Each row has a class, written after it.
4,-9,1,22,-40,-30,7,-7,41,12,-29,24,-36,48,-31,43,6,10,20,56,16,83,-1,-35,-44,7,-36,-34,6,-13,-9,-17,10,18,21,-50,15,-5,-17,-8,-7,22,-56 => K_305
-11,86,-29,35,5,17,-2,-26,7,-8,-13,-45,9,12,55,-10,-40,-2,-8,22,28,-11,9,-10,25,8,12,-14,-29,28,18,18,26,15,61,12,-38,27,-24,31,-15,-1,-12 => K_305
-3,1,-9,29,-12,-5,27,-1,17,-13,-3,28,11,28,-22,0,-22,2,17,21,14,44,-6,-6,-37,17,0,-26,5,-5,2,6,5,2,11,-29,7,-13,0,-15,-5,-7,-4 => K_411
9,26,-39,-20,23,15,-9,-33,-13,12,2,-13,31,23,38,8,-26,0,-9,13,-6,-54,15,39,8,-2,11,-1,-32,-3,28,39,26,-3,15,9,-16,16,10,28,8,-39,-4 => K_305
-6,22,9,-14,-29,-26,-20,-10,13,10,23,17,-7,44,15,69,10,1,16,64,41,39,-1,28,-14,25,-23,-32,19,-20,8,29,23,27,34,-20,25,-5,-13,4,10,25,-57 => K_942
-9,-63,30,-25,-14,-25,1,19,-1,14,7,31,-21,3,-33,12,24,8,5,-12,-3,40,-8,-11,-17,1,-18,8,30,-18,-6,-11,-17,11,-26,-26,38,-9,7,-25,-8,16,-12 => K_127
-42,36,30,49,-14,-11,-2,24,7,2,10,-46,-28,-43,35,-59,-11,-8,-8,-38,19,2,-19,-26,66,2,36,9,24,77,-10,-38,-13,25,29,8,-17,5,-11,-17,-37,43,13 => K_659
15,42,-20,-13,8,3,-18,-51,-14,-12,20,6,30,60,33,67,-6,-6,4,64,39,-20,18,40,-23,10,-15,-16,-25,-24,40,70,16,-3,41,13,2,1,2,21,14,-22,-41 => K_824
6,-28,3,58,-30,-18,36,0,33,-3,-37,25,-6,37,-62,-37,-46,19,19,11,-25,114,1,-47,-75,7,-5,-17,4,-19,-7,-14,3,31,-23,-61,-4,-21,-30,-37,-12,-18,8 => K_942
54,-51,20,-9,-16,-14,-17,-2,20,-13,-34,36,-6,56,-60,90,33,11,30,45,-5,73,4,-41,-90,-11,-55,-16,-20,-53,-1,-5,-34,-15,-15,-18,32,-18,12,-2,21,-3,-51 => K_824
18,-10,-18,-30,-8,-2,-5,-20,0,21,14,5,14,35,-1,25,-12,9,-5,31,-3,3,12,34,-27,8,0,-6,-9,-25,29,32,17,13,7,-7,4,1,-1,10,23,-37,-16 => K_411
-24,30,-6,14,-9,-6,1,-13,9,8,0,-17,-14,1,26,-2,-11,-2,-1,5,12,-13,-2,-9,9,0,6,-8,3,11,1,-4,21,5,29,-9,-10,13,-2,16,-2,16,-13 => K_305
-14,44,3,61,-25,-9,2,9,17,2,-12,-35,-23,-24,23,-24,-26,-2,-16,0,15,11,-2,-11,12,7,19,-12,15,32,-13,-25,13,28,31,-1,-17,4,-17,-4,-14,30,-20 => K_715
18,-49,17,-38,14,4,-27,30,-6,-11,-31,8,3,-5,-28,11,25,0,-12,-36,-36,0,1,-44,-26,-36,-21,31,-10,-15,-6,-23,-32,-6,-39,18,24,0,19,12,14,-2,8 => K_127
-15,15,4,20,-15,-8,-3,-21,-5,9,11,-18,-17,3,16,-3,-13,-1,-1,7,8,-8,9,2,-14,-1,16,7,7,5,16,9,15,5,16,-11,-9,-5,-1,3,-4,-1,-11 => K_824
-8,-24,26,31,-17,-14,1,42,22,-21,-18,36,-13,-5,-29,21,31,-8,27,-5,25,49,-17,-64,-2,4,-19,-25,27,20,-27,-34,-35,-10,-2,-12,30,-24,11,-21,-25,53,-11 => K_598
5,-1,30,6,-7,4,-31,44,14,-14,-28,-28,-5,-21,-3,-8,7,1,0,-39,-11,17,-15,-61,5,-18,-7,15,2,19,-16,-37,-29,8,-8,21,1,-1,-1,5,-3,30,5 => K_942
4,35,-5,-68,-3,-10,-45,-41,-20,12,51,-13,18,47,50,81,16,8,-9,75,46,-29,19,72,31,25,-15,-17,-2,-13,40,73,11,20,42,16,9,14,-2,31,15,-3,-69 => K_237
-27,1,24,8,-14,-11,-6,17,-3,15,24,-23,-18,-42,24,-27,7,2,-15,-34,16,-22,-11,19,49,9,21,3,36,28,-5,-12,-5,12,8,14,2,-1,4,-23,-22,34,-9 => K_715
50,-18,-45,-2,14,30,-21,-14,-14,1,-34,5,44,30,8,17,-41,-2,-6,18,-43,-26,24,8,-45,-21,3,0,-53,-17,28,27,4,7,-28,8,-10,7,1,34,36,-78,7 => K_598
-17,-31,5,18,9,2,22,7,-15,-1,-13,2,-4,-31,-18,-62,-31,-1,-17,-57,-50,-19,0,-25,-30,-24,25,36,9,-4,-10,-25,5,4,-42,-16,-5,4,10,2,6,-26,49 => K_127
-8,-55,34,-50,7,-15,-32,19,-15,-1,11,28,-6,3,-20,54,70,-2,9,-18,-2,-30,-2,-6,-24,-27,-26,3,12,-34,1,1,-26,-40,-23,20,41,-15,57,-3,17,24,-7 => K_824
-35,-8,15,66,-25,-18,33,14,-1,11,10,-11,-31,-34,3,-75,-43,4,14,-37,2,20,-6,-15,10,12,38,11,32,43,1,-25,4,13,-3,-46,-17,-19,-6,-43,-50,13,17 => K_824
-40,83,-5,32,-9,-4,5,-32,-8,-11,46,-18,19,16,68,-1,-38,-7,9,30,60,-14,-4,47,42,44,22,-18,20,23,15,45,34,25,59,-1,-10,8,-19,4,-13,15,-15 => K_942
-4,-13,-18,19,-4,-2,26,-23,-8,7,15,40,19,15,-8,-6,-25,-2,13,14,3,0,7,14,-21,19,13,-7,11,-11,7,25,12,4,-12,-28,7,-13,-2,-12,0,-31,9 => K_598
8,-28,18,-30,24,-2,-12,12,-7,-3,-6,36,14,23,-12,40,48,-2,-2,7,-1,0,9,-10,-18,-22,-22,-15,-12,-26,5,13,-24,-18,-14,17,26,-11,35,-6,7,-1,1 => K_659
-17,28,-1,16,7,-3,10,-17,-9,8,15,5,9,16,27,-10,-9,-4,-9,17,17,-2,13,17,7,5,17,-13,-6,7,16,24,10,14,22,2,-7,1,0,-8,-10,-11,4 => K_659
-9,61,-11,6,-11,3,-19,-23,-7,15,24,-43,10,4,57,-10,-46,-1,-9,17,19,-17,4,32,28,24,26,8,0,19,24,29,28,41,37,8,-24,15,-37,18,1,-10,-15 => K_942
38,8,-20,-17,22,13,-18,-14,0,-17,-20,19,41,40,-3,58,12,0,-12,35,1,-5,12,13,-35,-11,-26,-24,-31,-39,12,37,-7,-12,2,29,10,-4,15,17,26,-19,-24 => K_715
14,-20,19,-23,-10,-8,-24,7,7,-10,-12,16,-4,30,-24,38,23,10,0,30,-7,20,8,-18,-35,-15,-29,-11,2,-19,-4,0,-16,-1,-11,-6,13,-9,1,15,13,7,-35 => K_237
-1,-2,13,-4,-7,-9,-21,-6,-3,2,0,-5,-11,9,4,35,19,-2,4,13,10,-9,6,-4,-23,-13,-10,0,0,-13,13,4,-1,-8,10,4,9,-7,18,9,7,7,-24 => K_824
-16,34,5,33,4,2,0,11,1,-27,-13,-2,3,-1,20,-4,-13,-11,0,-1,27,14,-10,-27,9,6,-2,-7,2,26,-8,-4,-5,10,24,4,4,6,-9,5,-22,25,-5 => K_127
-3,45,4,48,-13,4,-3,16,21,-11,-21,-26,-10,-7,22,-8,-13,3,-14,10,25,37,4,-23,16,7,7,-29,-1,29,-2,-11,-4,22,38,5,-15,4,-20,-4,-27,32,-22 => K_715
-25,-50,18,24,7,-1,26,0,-23,5,4,2,-7,-46,-25,-83,-20,4,-5,-78,-54,-46,1,-20,-31,-30,34,47,18,-7,5,-24,-2,-19,-56,-11,-13,-13,32,-18,-3,-31,63 => K_824
-5,26,-7,15,11,12,-10,10,-9,-3,0,-21,25,-9,26,-31,-35,-2,-1,-25,-14,-24,-3,7,12,2,25,11,-5,15,4,6,7,8,-3,4,-14,0,4,9,-2,-13,26 => K_942
-13,-23,2,10,3,-3,33,5,2,-15,8,34,20,5,-29,-20,-7,0,12,-18,-3,5,-13,-5,-29,1,6,-10,13,-9,-1,1,-2,-19,-15,-13,14,-15,29,-17,1,-10,25 => K_411
31,0,-14,-44,28,16,-24,3,-5,-24,-10,27,48,39,-4,73,31,-7,5,26,10,-21,4,3,-33,-13,-30,-24,-32,-34,15,31,-13,-33,7,36,25,-5,45,28,29,-13,-12 => K_411
-2,-36,34,3,-1,-18,-9,52,12,1,-12,29,-16,-1,-18,13,44,-4,14,-16,4,35,-9,-34,5,-13,-11,-10,14,18,-21,-34,-37,-10,-14,-6,29,-23,26,-30,-20,40,-10 => K_659
16,-18,-20,-29,-4,-2,-14,-24,-14,30,19,13,15,20,9,30,-6,2,-3,27,-2,-22,20,33,-9,10,2,5,-2,-20,24,35,10,15,-6,-4,9,-1,-3,12,22,-38,-17 => K_598
-13,-22,40,-12,4,0,-27,32,-12,-6,5,-26,-16,-42,7,-9,36,-3,1,-55,1,-34,-13,-34,25,-24,2,25,14,23,0,-26,-33,-22,-9,31,7,-6,31,-6,-17,33,9 => K_824
-7,-16,23,28,-22,-22,5,12,15,17,-8,6,-24,1,-14,-24,1,4,-1,-3,-3,45,-7,-24,2,-2,3,1,15,20,-5,-27,-12,29,-3,-15,2,-11,-15,-32,-19,7,-7 => K_659
17,35,-31,-15,8,14,-35,-18,-13,12,-2,-14,16,12,39,46,-8,-15,-14,34,3,-50,24,11,-8,-5,6,5,-24,-7,18,26,19,8,19,21,-6,12,0,52,36,-20,-20 => K_598
8,-3,16,-32,11,11,-37,10,-11,-13,-4,-25,13,-7,5,-3,9,8,-17,-15,-19,-33,3,-16,13,-23,-4,17,-5,9,5,-2,-23,0,-12,31,-9,4,4,25,5,-3,-5 => K_237
-19,-23,28,42,-9,-2,14,42,7,-20,-17,-9,-15,-35,-26,-82,-24,11,2,-55,-31,19,-11,-50,9,-11,24,12,26,47,-25,-48,-27,1,-33,-27,-16,-15,-4,-22,-38,15,28 => K_237
-9,-27,10,20,-2,-6,25,8,22,-21,-25,34,-2,12,-39,-6,8,5,23,-15,-4,38,-18,-48,-26,-8,-22,-17,7,-6,-16,-22,-15,-20,-13,-22,13,-12,14,-21,-15,16,5 => K_305
24,-59,15,-10,-20,-27,-2,7,12,8,-11,40,-13,44,-47,50,19,14,25,32,0,62,8,-9,-58,-3,-33,-16,5,-30,11,4,-14,-4,-16,-40,31,-28,13,-28,-7,0,-39 => K_824
7,4,-5,-15,-3,-12,-5,-16,20,-14,-9,38,10,57,-10,69,25,2,22,51,34,33,-4,-9,-22,6,-46,-39,-7,-24,4,22,-1,-12,26,-9,26,-5,10,3,0,19,-47 => K_305
27,0,-28,7,-16,-7,-12,5,10,17,-15,12,3,34,3,38,-20,0,11,51,11,37,19,0,-20,14,-5,-19,-11,7,11,13,6,22,15,-28,5,-9,-17,9,3,-9,-40 => K_598
-4,43,6,29,-25,-21,-15,-2,20,10,-10,-3,-23,30,23,35,5,-7,1,57,35,44,6,-10,-2,6,-9,-24,-3,18,2,-6,10,32,46,-4,2,-1,-23,3,-3,25,-50 => K_659
5,-64,10,-3,-7,-22,18,15,-1,20,10,44,-1,-3,-33,3,12,12,4,-15,-15,13,0,31,-16,9,0,-19,27,-23,-6,2,-7,-6,-38,-30,29,-23,28,-43,-10,-1,-4 => K_715
-13,27,-5,-8,-7,-3,-8,-2,-1,9,18,-9,0,8,23,22,0,-7,-5,18,21,-19,2,15,-1,6,9,-10,7,-2,11,10,18,3,30,4,5,4,15,20,15,8,-16 => K_411
1,12,-5,10,-23,-18,-4,-13,27,5,-20,7,-18,38,-6,40,0,5,12,42,14,41,1,-21,-27,1,-25,-28,-3,-8,1,-6,16,10,29,-24,6,4,-11,10,1,17,-44 => K_305
-14,-54,-2,-25,21,1,48,-18,-25,-1,41,59,38,7,-29,-23,-9,4,10,-27,-21,-43,-4,45,-40,1,16,-1,15,-43,13,33,9,-30,-42,-17,22,-17,50,-19,18,-46,46 => K_411
-18,3,11,22,28,12,14,7,-14,-19,-3,12,22,-19,6,-49,-1,-12,-7,-45,-18,-39,-8,-20,5,-25,22,17,-4,16,-8,-10,-14,-18,-22,25,-5,-9,25,-11,-5,-13,50 => K_659
19,-26,-10,-18,6,-5,4,-14,2,-6,-20,36,14,52,-28,38,-5,8,-4,37,-10,50,22,-5,-66,-7,-23,-14,-20,-42,16,32,4,11,-9,-26,20,0,-2,7,11,-30,-15 => K_127
14,-6,6,-18,-1,1,-24,5,-3,10,-2,-16,0,-8,8,17,12,5,-22,-4,-3,-17,3,11,5,-6,-3,2,1,-9,6,5,-10,8,0,23,4,6,8,2,10,5,-21 => K_715
0,-52,26,16,1,-11,24,19,10,-3,-20,47,-9,10,-48,-17,20,6,5,-15,-23,48,3,-42,-39,-20,-7,-9,5,-14,-11,-21,-23,-5,-35,-22,16,-20,14,-37,-12,-5,22 => K_659
-11,4,1,53,-18,-3,4,40,13,6,-15,-13,-20,-28,8,-38,-27,-7,10,-21,3,24,-1,-42,20,9,28,0,19,54,-17,-40,-9,16,4,-25,-7,-10,-13,-10,-30,25,2 => K_598
-15,-54,9,24,-4,-9,34,0,-15,11,12,16,-7,-18,-26,-64,-31,10,12,-46,-34,-7,1,2,-30,-6,28,23,23,1,10,-8,3,-7,-44,-42,-3,-24,15,-39,-21,-30,36 => K_824
8,-59,9,6,-7,-9,27,19,16,-3,-14,47,5,22,-59,5,7,13,16,-4,-17,58,1,-25,-63,-3,-13,-26,6,-33,-1,-8,-12,-12,-27,-33,23,-19,23,-26,0,-13,9 => K_411
25,43,-37,5,-19,-7,-12,-48,6,24,2,-8,12,50,25,56,-29,7,-18,86,18,18,27,57,-30,24,-5,-34,-17,-29,28,48,39,37,40,-7,-9,7,-29,21,23,-30,-54 => K_715
-7,21,8,46,-12,-1,2,31,14,-7,-19,-20,-2,-14,6,-45,-41,1,9,-23,-7,30,-9,-34,3,6,20,3,9,36,-12,-28,-1,22,1,-18,-13,-9,-17,-10,-23,15,11 => K_942
-9,4,-17,-7,31,13,16,-26,-30,-17,11,13,38,3,13,-19,-30,-7,-13,-18,-13,-48,4,21,-18,-5,15,18,-10,-14,14,36,13,-6,-15,7,1,9,12,14,10,-41,35 => K_127
3,-12,16,-25,-13,-25,-15,-7,3,23,19,21,-8,33,4,47,29,2,4,38,25,23,4,23,4,8,-18,-13,8,-8,11,18,-8,19,13,-3,26,-8,2,-17,2,9,-42 => K_659
-10,3,10,28,-5,0,9,-8,-4,-5,1,-4,-5,4,4,-14,-13,5,4,-2,10,11,9,-13,-15,-2,9,-5,-1,4,18,13,1,-1,10,-12,-10,-7,1,-12,-23,-5,3 => K_824
20,1,-3,-26,-9,-8,-31,-3,7,5,-18,-5,-6,37,0,50,1,3,-9,39,11,38,10,-9,-22,-1,-26,3,-15,-11,12,14,-5,29,16,-2,14,9,-19,19,12,2,-43 => K_127
-33,-56,16,45,-12,-5,65,23,9,0,4,35,-8,-31,-57,-103,-33,13,9,-69,-43,41,-7,-31,-32,2,39,5,35,2,-8,-39,-4,-4,-46,-54,-3,-18,13,-45,-22,-20,64 => K_411
-1,-46,6,-6,-6,-18,13,13,1,5,-3,35,-6,20,-29,2,-7,6,9,0,-11,46,2,-3,-29,4,-5,-1,13,-10,-2,-1,-4,10,-23,-42,27,-12,3,-20,-10,-1,-4 => K_127
-28,9,16,77,-25,-12,22,22,8,-2,-7,-26,-32,-32,3,-75,-44,2,14,-35,2,33,-8,-35,10,5,35,9,24,54,-4,-39,-2,15,8,-35,-23,-15,-14,-35,-51,21,14 => K_824
25,-48,27,2,-21,-23,-8,36,28,-7,-25,48,-2,38,-52,52,24,11,36,20,1,90,-12,-31,-43,8,-43,-32,11,-28,-17,-16,-28,3,-22,-35,41,-27,11,-28,-6,24,-32 => K_942
10,-3,1,-56,0,-3,-37,7,-2,15,19,1,8,22,15,68,35,1,0,29,26,-11,3,26,5,5,-18,-16,-4,-20,23,25,-3,-3,22,21,23,2,22,18,20,8,-36 => K_411
-2,-5,-13,17,-14,-7,19,9,9,14,4,10,1,14,-6,-16,-33,6,9,9,1,28,3,12,-17,16,19,-13,5,6,10,2,11,11,5,-35,0,-11,2,-12,-8,-14,-3 => K_411
27,-41,-16,-13,21,17,-12,20,-14,5,-21,19,25,-4,-14,3,-1,-2,1,-21,-38,-27,13,-15,-23,-19,7,11,-17,-11,1,-1,-15,-16,-41,3,8,-9,26,11,16,-34,24 => K_598
3,-17,17,68,-28,-2,31,27,21,-13,-38,3,-13,-29,-42,-86,-56,8,6,-57,-58,54,-8,-66,-51,-6,33,28,14,17,-35,-64,0,19,-34,-35,-23,-5,-26,-24,-13,-12,41 => K_942
-8,-75,35,-16,-1,-23,17,23,4,-19,1,77,-1,25,-55,37,41,1,21,-5,6,50,-16,-20,-39,-1,-35,-17,28,-32,-19,-2,-31,-19,-33,-30,55,-22,30,-30,-11,25,-5 => K_127
-23,-5,15,1,9,-2,0,0,-19,17,24,-13,1,-29,23,-52,-3,-5,-18,-43,-16,-45,-1,12,33,-11,35,30,12,25,5,-4,-4,8,-12,18,-10,1,9,-13,-6,-14,32 => K_659
-4,7,-6,15,-10,-1,18,2,9,-1,-1,12,3,18,-7,0,-16,5,6,17,14,34,6,-5,-25,13,6,-28,-1,-4,11,8,8,5,18,-19,2,-3,0,-7,-7,-5,-3 => K_411
-39,-30,17,6,10,4,22,21,-22,9,31,14,0,-52,9,-48,8,-7,2,-62,-5,-43,-1,-9,34,3,37,6,34,21,-6,-8,-8,-19,-25,-4,9,-10,30,-17,-22,10,48 => K_598
